Here is a tiny trained network, its code and every weight. The questions are about switching its units off for an input and a class, where a switched-off unit gives its printed mean instead of its output.

import numpy as np


def w(rows, s, z=0):
    codes = np.array(rows[::2]) - 128.0
    scale = np.full(codes.shape[1], s)
    scale[-1] = z or s
    return codes * scale


def norm(h):
    return h / np.sqrt((h * h).mean(-1, keepdims=True) + 1e-5)


def f(y):
    return np.maximum(y, 0)


def log_softmax(a):
    a = a - a.max(-1, keepdims=True)
    return a - np.log(np.exp(a).sum(-1, keepdims=True))


def net(x, mask):
    res = np.array(x, float).reshape(1, 4) / 4 @ E
    u = 0
    for l in range(2):
        y = f(norm(res) @ A[l][:, :-1].T + A[l][:, -1])
        res = res + np.where(mask[u : u + 6], y, B[l][:, -1]) @ B[l][:, :-1]
        u += 6
    return log_softmax(norm(res)[-1] @ U[:, :-1].T + U[:, -1])


A, B = {}, {}
E = w([
[182,110,118,171,80,102,97,181,202,199],'x0',
[124,136,146,129,131,143,146,120,141,143],'x1',
[115,91,228,77,63,152,6,127,102,178],'x2',
[155,116,98,116,138,147,121,121,118,131],'x3',
],0.011)
A[0] = w([
[114,62,195,11,24,184,69,153,116,146,39],'L0N0',
[208,135,150,168,129,83,96,197,237,187,111],'L0N1',
[190,35,49,192,95,161,123,75,143,179,171],'L0N2',
[125,168,50,173,199,93,255,114,138,73,52],'L0N3',
[136,105,110,150,144,73,101,209,121,121,2],'L0N4',
[53,207,134,54,210,190,141,46,44,15,51],'L0N5',
],0.0089,0.0044)
B[0] = w([
[100,79,144,166,91,197,241,174,57,92,219],'L0N0',
[74,173,112,37,226,10,54,23,171,157,212],'L0N1',
[73,213,172,112,102,91,118,128,176,114,181],'L0N2',
[188,55,107,147,51,161,198,217,50,162,249],'L0N3',
[71,112,133,117,177,91,49,31,213,168,140],'L0N4',
[91,233,176,106,177,36,1,49,241,143,242],'L0N5',
],0.0099,0.014)
A[1] = w([
[163,176,129,51,200,86,93,21,131,16,100],'L1N0',
[112,28,223,135,64,214,133,169,19,158,42],'L1N1',
[186,55,176,130,73,239,171,226,70,98,13],'L1N2',
[108,108,208,32,70,196,140,181,58,106,3],'L1N3',
[164,170,92,96,124,71,62,32,191,173,29],'L1N4',
[223,95,107,167,118,105,244,215,100,119,129],'L1N5',
],0.011,0.0034)
B[1] = w([
[75,138,155,129,163,108,39,44,191,212,234],'L1N0',
[172,169,70,161,131,165,197,224,82,91,209],'L1N1',
[200,62,60,161,64,167,210,171,76,32,197],'L1N2',
[194,127,30,193,108,85,211,153,186,96,186],'L1N3',
[63,147,204,104,196,90,71,53,130,99,254],'L1N4',
[179,81,146,123,72,250,176,178,69,35,223],'L1N5',
],0.012,0.014)
U = w([
[63,205,253,105,224,40,34,56,234,199,254],'0',
[218,64,88,210,86,200,225,255,88,56,2],'1',
],0.0097,0.0036)

Each question gives the input, the list of numbers given to net, and the class t.
The units are the neurons (one row each of A and B). Each row of codes is followed by its name. A weight is (code - 128) times the scale printed after its matrix; where a second scale follows, it is the last column's (A, B and U).
mask holds one flag per neuron, layer by layer. A switched-off neuron (its flag False) gives its mean, the last column of its row in B, instead of its output. The means were averaged over made-up inputs and are rounded, as every weight is.
A unit's drop is (log p(t) with every unit on - log p(t) with that unit switched off) / (log p(t) with every unit on - log p(t) with every unit switched off).
most important unit: the unit with the biggest drop
top k neurons: the k neurons with the biggest drops, biggest first
top k neurons in layer l: the k neurons of layer l with the biggest drops, biggest first
drop of u: that unit's drop, to one decimal
input [6,6,-6,6], class 0: top 2 neurons => (L0N1, L0N0)
input [-1,0,2,0], class 1: most important unit => L0N0
input [3,-3,-4,-8], class 1: top 2 neurons => (L0N5, L0N3)
input [-6,-6,-6,3], class 0: top 2 neurons in layer 0 => (L0N5, L0N0)
input [8,-6,-8,-8], class 0: top 2 neurons => (L0N1, L0N0)
input [1,-3,2,-8], class 1: top 2 neurons => (L0N5, L0N0)
input [6,-6,8,-6], class 1: drop of L0N0 => 2.1
input [-5,-4,8,-8], class 1: drop of L0N0 => 0.3
input [-8,-8,-6,7], class 0: drop of L0N5 => 7.6
input [-7,8,-7,3], class 0: top 2 neurons => (L0N5, L0N0)
